(in the rows, 128 means zero)
Each row has a class, written after it.
93; 149; 149; 64; 170; 86; 91; 131; 104; 156; 137; 106; 113; 135; 104; 163; 179; 63; 101; 149; 193; 90; 112; 109; 148; 113; 90; 146; 101; 108; 98; 149  rar
112; 130; 148; 75; 114; 115; 83; 128; 116; 157; 135; 121; 138; 139; 110; 157; 142; 74; 65; 155; 152; 114; 126; 88; 167; 149; 108; 166; 106; 118; 98; 153  Bidu
132; 160; 87; 168; 149; 113; 90; 115; 125; 115; 138; 124; 95; 145; 122; 111; 147; 193; 219; 114; 136; 117; 106; 98; 163; 107; 51; 139; 130; 142; 140; 141  rar
103; 87; 132; 106; 163; 141; 105; 136; 101; 165; 116; 123; 104; 115; 118; 164; 151; 25; 127; 128; 160; 120; 100; 112; 92; 112; 158; 145; 113; 144; 87; 123  dukun
64; 165; 127; 86; 175; 103; 62; 147; 49; 124; 113; 91; 83; 140; 139; 134; 173; 62; 142; 160; 210; 105; 89; 122; 164; 117; 102; 129; 94; 97; 130; 147  gos
149; 124; 86; 180; 102; 132; 113; 115; 164; 132; 153; 106; 130; 153; 145; 130; 149; 153; 202; 166; 216; 158; 135; 89; 115; 147; 100; 93; 106; 117; 132; 163  kun
106; 122; 148; 96; 180; 132; 81; 144; 105; 144; 116; 131; 113; 117; 119; 135; 158; 60; 129; 128; 136; 110; 87; 98; 113; 123; 132; 173; 121; 140; 133; 132  Bidu
134; 94; 106; 117; 97; 141; 101; 139; 159; 168; 114; 114; 93; 134; 121; 146; 94; 126; 93; 129; 71; 125; 171; 131; 155; 129; 94; 135; 145; 155; 121; 147  vuz
129; 151; 115; 182; 131; 138; 66; 129; 133; 118; 140; 112; 106; 136; 124; 141; 134; 171; 186; 135; 180; 126; 98; 95; 175; 138; 91; 108; 107; 122; 141; 137  Non
138; 151; 92; 182; 131; 133; 98; 128; 142; 104; 137; 138; 115; 134; 124; 128; 160; 162; 182; 127; 174; 130; 101; 103; 127; 148; 103; 97; 118; 134; 164; 136  dukun
154; 115; 93; 138; 167; 139; 161; 146; 173; 122; 130; 81; 206; 178; 122; 150; 85; 90; 110; 128; 31; 80; 77; 116; 81; 160; 82; 175; 137; 188; 63; 137  gos
141; 81; 107; 112; 124; 128; 129; 137; 142; 153; 129; 116; 76; 134; 139; 117; 88; 133; 106; 133; 61; 152; 191; 133; 136; 124; 85; 121; 155; 195; 147; 128  regid
125; 173; 93; 151; 134; 120; 90; 145; 138; 100; 156; 127; 112; 152; 157; 115; 171; 170; 186; 129; 198; 139; 99; 89; 135; 137; 81; 112; 115; 110; 185; 162  kun
131; 83; 138; 125; 163; 140; 63; 134; 92; 178; 111; 128; 71; 115; 102; 140; 93; 127; 122; 97; 112; 135; 125; 117; 180; 88; 126; 200; 142; 176; 90; 116  kun
109; 117; 147; 105; 187; 130; 73; 139; 94; 133; 119; 154; 96; 102; 135; 161; 148; 94; 151; 117; 176; 103; 97; 111; 134; 112; 158; 133; 123; 127; 123; 125  kun
121; 184; 102; 161; 136; 150; 122; 108; 144; 96; 129; 126; 121; 151; 102; 138; 173; 140; 165; 145; 185; 125; 107; 91; 156; 138; 101; 102; 97; 99; 129; 145  Bidu
136; 122; 114; 123; 109; 128; 116; 125; 153; 127; 133; 125; 115; 147; 127; 131; 109; 140; 128; 136; 48; 133; 181; 117; 154; 146; 85; 133; 134; 132; 142; 162  Bidu
95; 105; 162; 100; 140; 135; 74; 139; 107; 138; 113; 127; 97; 107; 130; 153; 155; 45; 117; 151; 175; 125; 119; 115; 124; 112; 170; 125; 125; 114; 110; 120  vuz
177; 80; 92; 140; 125; 160; 97; 115; 145; 117; 79; 113; 28; 114; 144; 126; 80; 188; 94; 153; 64; 168; 185; 132; 219; 104; 66; 86; 139; 179; 154; 129  regid
115; 136; 113; 184; 117; 141; 77; 119; 144; 139; 125; 97; 93; 127; 119; 147; 176; 149; 203; 155; 225; 134; 123; 121; 159; 117; 120; 59; 107; 127; 124; 130  vuz
121; 142; 145; 171; 180; 165; 78; 136; 143; 96; 98; 148; 95; 138; 124; 138; 133; 135; 202; 138; 119; 104; 91; 103; 92; 128; 115; 118; 143; 120; 182; 131  vad
233; 159; 75; 111; 36; 92; 185; 87; 100; 146; 116; 165; 165; 124; 192; 77; 175; 207; 161; 53; 80; 195; 185; 183; 131; 123; 111; 61; 118; 215; 241; 86  regid
108; 119; 96; 103; 118; 111; 123; 118; 127; 118; 156; 139; 107; 134; 122; 127; 103; 154; 130; 127; 56; 97; 174; 123; 155; 163; 93; 115; 146; 138; 135; 144  dukun
107; 114; 176; 103; 164; 123; 87; 133; 97; 145; 119; 124; 95; 112; 136; 152; 151; 76; 144; 143; 180; 115; 110; 106; 124; 118; 138; 159; 106; 134; 130; 133  rar
165; 50; 98; 150; 185; 107; 137; 128; 119; 162; 119; 90; 150; 117; 146; 137; 92; 112; 141; 152; 102; 114; 109; 164; 122; 145; 126; 173; 107; 153; 71; 140  gos
100; 92; 135; 102; 139; 128; 66; 133; 55; 138; 136; 106; 99; 135; 173; 139; 163; 80; 123; 153; 161; 148; 97; 118; 147; 119; 119; 131; 80; 122; 114; 132  gos
142; 190; 108; 162; 100; 125; 112; 121; 156; 125; 153; 116; 131; 137; 109; 139; 180; 146; 187; 149; 225; 145; 116; 106; 120; 157; 98; 60; 97; 91; 173; 149  Non
140; 149; 88; 175; 131; 126; 94; 123; 129; 120; 141; 136; 92; 139; 121; 126; 143; 182; 198; 126; 166; 126; 105; 95; 167; 132; 67; 121; 111; 143; 148; 150  rar
126; 165; 105; 169; 148; 127; 66; 126; 141; 107; 117; 127; 129; 138; 118; 104; 157; 148; 213; 166; 163; 121; 106; 103; 126; 138; 96; 97; 145; 97; 158; 157  Bidu
150; 115; 131; 122; 102; 120; 127; 130; 146; 171; 141; 124; 91; 133; 123; 145; 93; 167; 126; 131; 83; 141; 174; 135; 151; 143; 89; 131; 137; 167; 161; 139  vad
162; 100; 97; 165; 171; 125; 167; 131; 129; 130; 117; 129; 179; 109; 128; 98; 109; 115; 154; 108; 111; 107; 87; 162; 101; 144; 163; 160; 116; 125; 117; 124  Non
99; 114; 140; 100; 169; 127; 89; 140; 87; 134; 105; 122; 84; 107; 135; 152; 153; 78; 114; 128; 153; 113; 100; 120; 122; 111; 133; 146; 107; 134; 123; 122  gos
108; 93; 148; 91; 176; 126; 72; 134; 109; 136; 109; 95; 105; 111; 152; 138; 140; 86; 116; 134; 173; 106; 109; 95; 147; 110; 116; 156; 121; 149; 117; 124  regid
108; 168; 150; 78; 169; 111; 78; 137; 108; 133; 107; 134; 102; 129; 166; 173; 156; 86; 171; 108; 180; 105; 114; 84; 117; 93; 128; 148; 135; 151; 144; 119  kun
142; 133; 120; 145; 108; 82; 165; 103; 153; 139; 175; 121; 240; 150; 113; 120; 101; 163; 139; 121; 136; 81; 119; 120; 128; 176; 129; 170; 130; 120; 78; 131  vad
193; 110; 105; 134; 169; 103; 181; 125; 132; 128; 120; 153; 179; 134; 139; 110; 107; 155; 112; 132; 87; 109; 115; 181; 118; 169; 145; 170; 121; 127; 141; 142  kun
104; 127; 92; 177; 135; 143; 61; 146; 126; 109; 146; 121; 85; 148; 144; 124; 149; 134; 162; 140; 175; 160; 122; 86; 112; 112; 87; 74; 128; 156; 143; 117  gos
78; 117; 161; 94; 170; 129; 88; 143; 98; 145; 132; 131; 86; 117; 109; 142; 165; 46; 120; 151; 188; 122; 109; 109; 99; 110; 146; 110; 119; 119; 132; 118  vad
159; 89; 125; 68; 166; 92; 74; 115; 88; 105; 87; 175; 48; 88; 109; 115; 98; 119; 90; 127; 21; 106; 151; 108; 178; 126; 78; 209; 160; 159; 157; 127  regid
131; 101; 113; 132; 120; 143; 117; 137; 162; 133; 144; 99; 99; 148; 127; 148; 105; 137; 110; 127; 60; 131; 165; 119; 144; 146; 82; 122; 127; 166; 134; 149  dukun
181; 93; 93; 154; 143; 91; 204; 129; 148; 157; 157; 130; 202; 118; 128; 112; 118; 138; 142; 110; 127; 109; 109; 171; 106; 174; 137; 172; 97; 125; 110; 164  rar
178; 104; 97; 162; 176; 110; 170; 126; 147; 141; 134; 137; 186; 113; 120; 119; 122; 128; 151; 127; 123; 112; 93; 154; 115; 164; 149; 176; 111; 121; 105; 148  Bidu
125; 91; 110; 165; 150; 112; 160; 144; 150; 160; 156; 118; 179; 105; 103; 135; 127; 117; 122; 122; 197; 103; 130; 166; 86; 186; 164; 131; 93; 92; 109; 163  gos
164; 110; 111; 160; 158; 127; 165; 126; 146; 136; 132; 125; 185; 119; 128; 114; 109; 132; 143; 109; 122; 111; 113; 159; 102; 164; 155; 152; 107; 111; 134; 134  Non
140; 135; 105; 166; 135; 138; 80; 134; 143; 110; 120; 106; 113; 142; 149; 124; 150; 163; 168; 140; 176; 131; 99; 99; 153; 127; 77; 102; 123; 141; 152; 142  regid
173; 105; 106; 160; 166; 101; 176; 125; 134; 145; 145; 143; 174; 112; 112; 127; 112; 136; 146; 117; 142; 107; 104; 162; 130; 157; 146; 163; 108; 125; 94; 146  rar
143; 131; 101; 162; 141; 129; 131; 136; 145; 130; 132; 131; 110; 121; 116; 123; 157; 133; 184; 153; 187; 131; 86; 114; 94; 143; 109; 99; 135; 156; 147; 133  regid
127; 138; 93; 183; 117; 135; 96; 131; 159; 120; 135; 110; 115; 128; 128; 119; 164; 149; 187; 146; 205; 136; 109; 111; 132; 133; 112; 91; 119; 115; 143; 142  vuz
175; 86; 98; 176; 177; 122; 164; 120; 137; 135; 108; 130; 159; 100; 134; 125; 118; 128; 174; 120; 166; 116; 101; 156; 115; 139; 160; 138; 117; 143; 104; 126  regid
114; 103; 155; 85; 177; 119; 96; 139; 103; 124; 118; 147; 104; 104; 155; 148; 158; 80; 99; 118; 157; 113; 103; 106; 115; 112; 139; 150; 122; 144; 139; 109  regid
138; 102; 110; 168; 159; 133; 208; 162; 174; 152; 142; 123; 171; 111; 104; 92; 151; 110; 149; 120; 143; 95; 79; 175; 28; 186; 173; 162; 116; 145; 168; 143  vuz
124; 104; 107; 128; 103; 130; 113; 136; 122; 150; 147; 111; 75; 132; 124; 141; 104; 154; 110; 125; 99; 142; 186; 136; 166; 161; 85; 119; 102; 159; 157; 153  gos
184; 123; 119; 116; 91; 117; 141; 142; 145; 170; 159; 155; 138; 142; 140; 131; 98; 197; 105; 107; 14; 151; 178; 170; 158; 183; 90; 144; 130; 152; 191; 165  Bidu
128; 103; 142; 102; 160; 120; 93; 135; 113; 153; 113; 122; 114; 108; 137; 157; 150; 79; 119; 134; 159; 106; 96; 110; 113; 136; 137; 149; 113; 165; 130; 121  dukun
113; 132; 182; 88; 161; 126; 97; 133; 119; 134; 115; 123; 116; 109; 138; 164; 145; 59; 130; 134; 181; 118; 109; 96; 106; 117; 154; 146; 119; 127; 137; 116  vad
165; 107; 104; 141; 162; 94; 191; 132; 133; 142; 155; 145; 191; 111; 109; 110; 117; 136; 122; 111; 123; 96; 102; 172; 122; 170; 144; 164; 110; 123; 107; 150  rar
122; 144; 163; 105; 130; 134; 75; 121; 95; 148; 98; 113; 85; 90; 76; 156; 146; 105; 145; 108; 143; 99; 98; 108; 174; 133; 135; 160; 119; 175; 132; 120  dukun
127; 127; 114; 191; 158; 135; 97; 127; 150; 120; 156; 95; 117; 149; 117; 124; 158; 156; 164; 164; 190; 139; 103; 93; 156; 143; 95; 124; 95; 150; 123; 136  Bidu
113; 157; 96; 156; 128; 127; 90; 149; 144; 105; 129; 103; 110; 138; 130; 123; 149; 144; 167; 140; 152; 119; 101; 101; 113; 138; 75; 105; 129; 133; 158; 152  gos
151; 152; 91; 173; 123; 126; 102; 129; 143; 119; 130; 127; 109; 129; 138; 127; 140; 166; 187; 125; 163; 131; 103; 100; 140; 141; 88; 116; 109; 140; 172; 136  Non
96; 85; 154; 113; 136; 123; 78; 149; 126; 146; 118; 99; 131; 100; 143; 127; 151; 52; 145; 130; 171; 110; 124; 120; 106; 128; 167; 156; 118; 106; 125; 149  vuz
81; 130; 109; 129; 111; 137; 144; 122; 141; 126; 122; 54; 73; 135; 74; 136; 120; 45; 144; 145; 136; 122; 154; 85; 159; 99; 104; 122; 113; 172; 68; 130  Non
110; 72; 103; 134; 92; 136; 118; 136; 136; 164; 151; 76; 83; 144; 116; 134; 100; 113; 95; 152; 109; 156; 197; 126; 145; 145; 85; 117; 105; 161; 109; 157  gos
122; 99; 104; 137; 113; 154; 143; 143; 166; 125; 138; 83; 107; 155; 148; 123; 96; 126; 101; 127; 76; 141; 170; 115; 128; 147; 94; 138; 121; 158; 147; 154  dukun
174; 116; 94; 152; 185; 88; 160; 130; 137; 135; 138; 146; 176; 114; 124; 131; 121; 133; 148; 127; 121; 100; 96; 153; 139; 163; 139; 171; 113; 133; 104; 145  Bidu
178; 118; 102; 153; 142; 110; 175; 123; 149; 146; 130; 116; 199; 114; 121; 122; 114; 136; 138; 102; 126; 114; 115; 170; 114; 164; 156; 155; 119; 123; 112; 143  dukun
